Below are the code and all the weights of a small trained network. Each question names an input and a target symbol and asks about switching units off, where a switched-off unit gives its printed mean instead of its output.

import numpy as np


def w(rows, s, z=0):
    codes = np.array(rows[::2]) - 128.0
    scale = np.full(codes.shape[1], s)
    scale[-1] = z or s
    return codes * scale


def f(y):
    return np.maximum(y, 0)


def softmax(a):
    e = np.exp(a - a.max(-1, keepdims=True))
    return e / e.sum(-1, keepdims=True)


def log_softmax(a):
    a = a - a.max(-1, keepdims=True)
    return a - np.log(np.exp(a).sum(-1, keepdims=True))


def net(x, mask):
    ids = ['ΛΩγεημσψ'.index(c) for c in x.split()]
    T = len(ids)
    res = E[ids] + P[:T]
    r = res
    for j in range(3):
        rows = slice(3 * j, 3 * j + 3)
        q, k, v = (r @ M[0][rows].T for M in (Q, K, V))
        z = softmax(np.where(np.tri(T) > 0, q @ k.T / 3**0.5, -1e9)) @ v
        o = O[0][rows]
        res = res + np.where(mask[j], z, o[:, -1]) @ o[:, :-1]
    y = f(res @ A[0][:, :-1].T + A[0][:, -1])
    res = res + np.where(mask[3:19], y, B[0][:, -1]) @ B[0][:, :-1]
    return log_softmax(res[-1] @ U[:, :-1].T + U[:, -1])


Q, K, V, O, A, B = {}, {}, {}, {}, {}, {}
E = w([
[118,108,96,99,186,105],'Λ',
[155,251,139,182,102,42],'Ω',
[36,217,151,72,83,167],'γ',
[230,194,143,217,101,26],'ε',
[221,165,175,194,34,147],'η',
[140,76,111,119,127,148],'μ',
[80,68,195,209,96,99],'σ',
[55,57,176,128,173,153],'ψ',
],0.015)
P = w([
[110,130,84,109,83,71],'0',
[173,143,182,51,157,134],'1',
[166,75,162,91,129,122],'2',
[116,120,177,100,116,144],'3',
[104,172,133,142,162,247],'4',
[142,178,153,144,192,79],'5',
],0.013)
Q[0] = w([
[89,50,38,126,148,97],'head 0',
[101,156,189,99,58,98],'head 0',
[98,132,65,175,82,92],'head 0',
[140,39,187,2,69,15],'head 1',
[212,247,244,97,139,153],'head 1',
[46,173,106,52,3,184],'head 1',
[80,238,95,160,109,232],'head 2',
[165,216,182,127,116,206],'head 2',
[79,64,129,9,5,81],'head 2',
],0.021)
K[0] = w([
[166,133,74,69,82,117],'head 0',
[120,125,187,134,109,111],'head 0',
[152,165,113,146,107,114],'head 0',
[70,102,5,164,47,114],'head 1',
[81,70,188,204,157,194],'head 1',
[57,221,131,108,104,126],'head 1',
[127,190,198,89,153,136],'head 2',
[163,166,172,92,141,164],'head 2',
[46,160,63,123,53,117],'head 2',
],0.029)
V[0] = w([
[154,204,141,61,100,153],'head 0',
[117,115,180,99,157,118],'head 0',
[83,99,90,54,123,134],'head 0',
[92,121,105,56,141,189],'head 1',
[174,125,106,127,9,195],'head 1',
[178,95,18,83,177,95],'head 1',
[106,210,142,179,183,98],'head 2',
[158,125,133,87,142,74],'head 2',
[121,68,126,182,126,102],'head 2',
],0.016)
O[0] = w([
[44,135,132,193,52,128,53],'head 0',
[186,101,63,138,140,69,255],'head 0',
[162,36,197,165,139,107,225],'head 0',
[195,44,185,145,66,123,165],'head 1',
[167,186,254,180,208,186,60],'head 1',
[134,105,51,240,97,183,120],'head 1',
[49,140,151,191,171,16,86],'head 2',
[128,136,39,158,110,139,181],'head 2',
[83,122,70,99,94,205,133],'head 2',
],0.009,0.0082)
A[0] = w([
[255,207,165,150,52,152,165],'neuron 0',
[74,86,191,75,165,82,82],'neuron 1',
[138,167,225,154,37,119,9],'neuron 2',
[126,80,97,71,175,233,156],'neuron 3',
[95,129,171,218,23,79,2],'neuron 4',
[87,129,110,58,213,222,53],'neuron 5',
[124,56,135,155,82,120,147],'neuron 6',
[66,62,107,62,194,59,174],'neuron 7',
[140,203,161,183,10,129,114],'neuron 8',
[113,131,126,125,118,105,97],'neuron 9',
[112,157,154,26,189,226,29],'neuron 10',
[191,230,91,162,205,157,18],'neuron 11',
[80,81,64,127,196,234,116],'neuron 12',
[204,194,125,113,39,103,172],'neuron 13',
[238,85,169,174,134,63,88],'neuron 14',
[101,117,132,79,34,70,164],'neuron 15',
],0.0074,0.0039)
B[0] = w([
[57,151,184,166,151,117,183],'neuron 0',
[164,140,66,150,138,59,209],'neuron 1',
[173,73,60,118,114,222,160],'neuron 2',
[154,194,148,96,210,109,237],'neuron 3',
[117,156,163,62,158,146,147],'neuron 4',
[69,135,162,135,40,172,173],'neuron 5',
[142,141,103,121,171,74,223],'neuron 6',
[92,97,164,154,104,251,252],'neuron 7',
[110,141,75,128,187,139,144],'neuron 8',
[123,120,126,144,129,122,134],'neuron 9',
[87,139,82,160,191,15,172],'neuron 10',
[212,44,123,98,80,150,163],'neuron 11',
[153,198,90,99,70,134,217],'neuron 12',
[132,77,122,155,144,142,166],'neuron 13',
[70,147,128,130,54,116,251],'neuron 14',
[168,136,168,117,130,127,195],'neuron 15',
],0.015,0.013)
U = w([
[146,76,127,2,158,143,243],'Λ',
[122,133,113,81,105,166,1],'Ω',
[144,116,121,84,182,83,93],'γ',
[77,133,101,35,143,117,1],'ε',
[122,104,136,96,103,109,229],'η',
[149,120,55,86,130,109,68],'μ',
[191,191,146,117,132,150,135],'σ',
[124,95,107,121,176,148,149],'ψ',
],0.0062,0.0029)

Each question gives the input, a string of symbols that net reads in full, and the target symbol t.
The units are the heads (3 rows each of Q, K, V and O) and the neurons (one row each of A and B). Each row of codes is followed by its name. A weight is (code - 128) times the scale printed after its matrix; where a second scale follows, it is the last column's (O, A, B and U).
mask holds one flag per unit, heads first, then neurons. A switched-off unit (its flag False) gives its mean, the last column of its rows in O or B, instead of its output. The means were averaged over made-up inputs and are rounded, as every weight is.
A unit's drop is (log p(t) with every unit on - log p(t) with that unit switched off) / (log p(t) with every unit on - log p(t) with every unit switched off).
The circuit of an input: a set's keep is (log p(t) with only the set's units on - log p(t) with every unit switched off) / (log p(t) with every unit on - log p(t) with every unit switched off). Starting from the 12 units with the biggest drops (on a tie, the unit counted first), units are removed one at a time, each time the one whose removal leaves the highest keep (on an exact tie, the one counted first), for as long as the keep stays at least 0.8.
circuit, biggest first: the units of the circuit, biggest drop first
unit that matters most: the unit with the biggest drop
k most important neurons: the k neurons with the biggest drops, biggest first
which heads matter: for each layer, one digit per head in row order, 1 if its drop is at least 0.15 and else 0, layers parted by /
input Λ γ Λ ψ Λ, target η: circuit, biggest first -> head 2; neuron 14; head 1
input Ω ψ ψ ψ, target ψ: circuit, biggest first -> head 2; neuron 7; head 1; neuron 14
input Λ ε ε η μ, target Ω: which heads matter -> 011
input η ψ ψ ψ Λ, target Λ: which heads matter -> 010
input μ η ψ Ω ψ, target γ: which heads matter -> 010
input Λ η ψ Λ σ, target γ: which heads matter -> 110
input Ω ψ ψ σ, target ψ: circuit, biggest first -> head 2; head 1; neuron 7; neuron 12
input Λ ψ ψ ψ μ γ, target η: 3 most important neurons -> neuron 7; neuron 14; neuron 3
input Λ Λ η ε γ, target Λ: unit that matters most -> neuron 2
input μ η Λ σ, target σ: which heads matter -> 111
input Λ μ ε, target ψ: which heads matter -> 110
input ψ μ μ μ, target Λ: circuit, biggest first -> head 1; head 2; neuron 1; neuron 14
input ψ ψ μ γ, target η: which heads matter -> 111
input ψ ψ Λ Λ η Λ, target μ: circuit, biggest first -> head 1; head 2
input μ ψ ψ, target σ: circuit, biggest first -> head 1; head 2; neuron 3
input ψ σ μ Ω, target Λ: circuit, biggest first -> head 1; head 0; neuron 14; neuron 11
input ψ μ Ω, target η: which heads matter -> 000
input Λ μ μ ψ ε, target η: which heads matter -> 000
input μ Λ μ γ Λ ψ, target σ: circuit, biggest first -> head 2; head 1; neuron 3
input Λ η ψ σ, target μ: circuit, biggest first -> head 1; neuron 7
input Ω ε μ ψ ψ, target Ω: circuit, biggest first -> head 1; neuron 5; neuron 12
input η ψ μ σ μ γ, target γ: which heads matter -> 111
input ψ γ σ ψ σ, target η: which heads matter -> 011
input σ γ μ σ ψ, target η: which heads matter -> 011
input σ ε ψ, target ε: circuit, biggest first -> head 1; neuron 10; neuron 5
input ε σ ψ, target Ω: most important neuron -> neuron 7
input ψ ψ ψ ψ Λ η, target η: circuit, biggest first -> neuron 14; neuron 3; neuron 0; head 1
input γ η ψ μ η, target η: which heads matter -> 101
input σ ψ Λ, target ε: which heads matter -> 011
